[[-41,0,-10,-5],
[-34,0,-1,-7],
[-41,-1,-10,0],
[-41,-1,-10,-5]]
|
[[0,-10],
[0,-1]]

[[-27,-1,-33,23,25],
[26,-19,-23,10,10],
[-22,-28,-1,-7,23],
[28,20,-15,-23,-17],
[18,25,0,-20,-28]]
|
[[-1,-33],
[-19,-23]]

[[0,22,-29,33],
[-1,6,19,5],
[16,34,-6,31],
[-3,13,4,-2]]
|
[[22,-29],
[6,19]]

[[9,-23,-23,10],
[12,-29,-29,17],
[6,-16,-15,3]]
|
[[-23,-23],
[-29,-29]]

[[-21,18,22,-3],
[-26,28,-19,7],
[34,21,-17,2],
[-10,-20,-19,6],
[-13,32,-14,6]]
|
[[18,22],
[28,-19]]

[[-8,3,1],
[7,9,-4],
[10,38,1],
[-4,-3,2]]
|
[[3,1],
[9,-4]]

[[-11,2,1,2,5],
[-15,-16,-21,-8,32]]
|
[[2,1],
[-16,-21]]
---
[[15,-1,3,10,32,-4,-1,22,2,0,-1,-4,-1,-8,10],
[-2,-27,21,-1,-6,-12,17,-12,39,28,22,12,-25,18,-1]]
|
[[15,3,32,-1,2,-1,-1,10],
[-2,21,-6,17,39,22,-25,-1]]

[[-1,2,0,-5,-4,0,1,4,0,6],
[12,-7,5,1,11,5,-11,-10,2,-40],
[-4,-7,3,14,-8,-4,8,-5,2,0],
[0,8,-1,-3,3,1,-5,1,-2,2],
[-5,2,3,12,3,-3,0,-7,0,1],
[-6,12,-1,-5,12,-4,3,-14,0,-18],
[1,-2,1,3,3,1,2,-1,0,-6],
[5,-7,1,5,-5,0,-1,4,1,-2]]
|
[[-1,0,-4,1,0],
[12,5,11,-11,2],
[-4,3,-8,8,2],
[0,-1,3,-5,-2],
[-5,3,3,0,0],
[-6,-1,12,3,0],
[1,1,3,2,0],
[5,1,-5,-1,1]]

[[-1,-11,-2,-9],
[-2,-1,1,-4],
[-7,4,-2,6],
[-39,23,-12,4],
[22,-34,-10,-2],
[-5,-20,11,-1],
[-6,-4,-5,-2],
[-29,-2,-23,-21],
[-3,2,0,3],
[-8,17,-19,7]]
|
[[-1,-2],
[-2,1],
[-7,-2],
[-39,-12],
[22,-10],
[-5,11],
[-6,-5],
[-29,-23],
[-3,0],
[-8,-19]]

[[-9,-11,-2,7,-3,3,2,-13,3,4,14,9,-4,5,8],
[19,2,1,-9,2,2,6,4,23,-13,-5,9,5,-1,-4],
[5,5,7,-16,9,-1,1,4,-25,-14,-12,-17,1,-21,-13],
[11,11,12,-30,15,0,2,6,-37,-23,-19,-28,5,-39,-35],
[-3,-2,-6,1,-1,0,4,0,5,-2,2,2,0,-7,1]]
|
[[-9,-2,-3,2,3,14,-4,8],
[19,1,2,6,23,-5,5,-4],
[5,7,9,1,-25,-12,1,-13],
[11,12,15,2,-37,-19,5,-35],
[-3,-6,-1,4,5,2,0,1]]

[[-13,17,-15,-8,2,0],
[0,1,0,0,0,0],
[-16,12,-12,-1,3,-4],
[25,6,15,-12,35,-4],
[3,-10,12,9,3,-8],
[10,-13,-1,-6,-8,21],
[6,-1,-6,1,0,-1],
[-3,-5,-10,5,0,20],
[8,2,3,-2,9,1],
[3,-9,11,7,2,-9],
[0,0,0,0,0,0],
[-10,4,-2,-2,1,-11]]
|
[[-13,-15,2],
[0,0,0],
[-16,-12,3],
[25,15,35],
[3,12,3],
[10,-1,-8],
[6,-6,0],
[-3,-10,0],
[8,3,9],
[3,11,2],
[0,0,0],
[-10,-2,1]]

[[-24,5,11],
[0,0,0],
[11,2,17],
[-11,1,-3],
[-8,0,5],
[-21,-8,-3],
[-33,-2,-4]]
|
[[-24,11],
[0,0],
[11,17],
[-11,-3],
[-8,5],
[-21,-3],
[-33,-4]]

[[-3,-23],
[-28,15],
[24,-13],
[35,9],
[12,25],
[-17,8],
[-22,20],
[5,-2],
[12,29],
[-19,13]]
|
[[-3],
[-28],
[24],
[35],
[12],
[-17],
[-22],
[5],
[12],
[-19]]

[[-5,7,-5],
[-5,-30,15],
[3,-11,11],
[9,-17,-5],
[17,12,-23],
[17,-32,8],
[-5,26,-2],
[-9,-16,3],
[3,8,0],
[38,-40,33]]
|
[[-5,-5],
[-5,15],
[3,11],
[9,-5],
[17,-23],
[17,8],
[-5,-2],
[-9,3],
[3,0],
[38,33]]
---
[[-2,0,-16,6,5,-12,14,10,2,-10],
[-11,-5,13,-3,-2,-7,-10,3,-3,16],
[-40,2,-1,-1,0,22,-9,20,-14,6],
[-1,9,17,0,23,5,15,-10,33,-6],
[8,-3,1,-5,7,-8,2,-4,2,2],
[1,7,12,5,-3,11,-13,-1,-9,-31]]
|
[[1,7,12,5,-3,11,-13,-1,-9,-31],
[-2,0,-16,6,5,-12,14,10,2,-10],
[-11,-5,13,-3,-2,-7,-10,3,-3,16],
[-40,2,-1,-1,0,22,-9,20,-14,6],
[-1,9,17,0,23,5,15,-10,33,-6],
[8,-3,1,-5,7,-8,2,-4,2,2]]

[[-29,-38,-7],
[-13,-8,-33],
[-32,-25,-14]]
|
[[-32,-25,-14],
[-29,-38,-7],
[-13,-8,-33]]

[[-12,-32,16],
[21,11,-3]]
|
[[21,11,-3],
[-12,-32,16]]

[[6,-19,13,10,-7,-22,7,-22,-26],
[-6,-2,-38,28,-14,-8,1,-18,6]]
|
[[-6,-2,-38,28,-14,-8,1,-18,6],
[6,-19,13,10,-7,-22,7,-22,-26]]

[[0,-5,-7,13],
[19,9,-21,17],
[13,38,-8,5],
[27,-21,-4,3],
[13,37,13,-7]]
|
[[13,37,13,-7],
[0,-5,-7,13],
[19,9,-21,17],
[13,38,-8,5],
[27,-21,-4,3]]

[[5,-1,-1,7,3,13,-3,20,37,4,3,5,-2,0,-3],
[0,0,3,-3,1,-5,3,23,35,-1,5,0,6,1,-6],
[-26,-29,1,-29,13,15,-5,35,25,-25,-5,-6,-3,2,-14],
[-3,-18,11,-3,29,0,-11,-7,-18,1,0,-13,-11,-1,-17],
[-32,-41,26,-11,36,18,15,-12,-1,-6,4,7,-11,4,-6],
[6,-1,-2,6,-11,-5,13,-1,26,-5,4,8,-8,2,27]]
|
[[6,-1,-2,6,-11,-5,13,-1,26,-5,4,8,-8,2,27],
[5,-1,-1,7,3,13,-3,20,37,4,3,5,-2,0,-3],
[0,0,3,-3,1,-5,3,23,35,-1,5,0,6,1,-6],
[-26,-29,1,-29,13,15,-5,35,25,-25,-5,-6,-3,2,-14],
[-3,-18,11,-3,29,0,-11,-7,-18,1,0,-13,-11,-1,-17],
[-32,-41,26,-11,36,18,15,-12,-1,-6,4,7,-11,4,-6]]

[[-3,24,-30,16,2,6,1,7,12,0,-18,8,9],
[19,-14,4,-18,-20,-1,0,2,-22,5,-14,-7,5],
[18,-5,-10,-9,-8,3,-10,14,-7,10,27,-1,6]]
|
[[18,-5,-10,-9,-8,3,-10,14,-7,10,27,-1,6],
[-3,24,-30,16,2,6,1,7,12,0,-18,8,9],
[19,-14,4,-18,-20,-1,0,2,-22,5,-14,-7,5]]
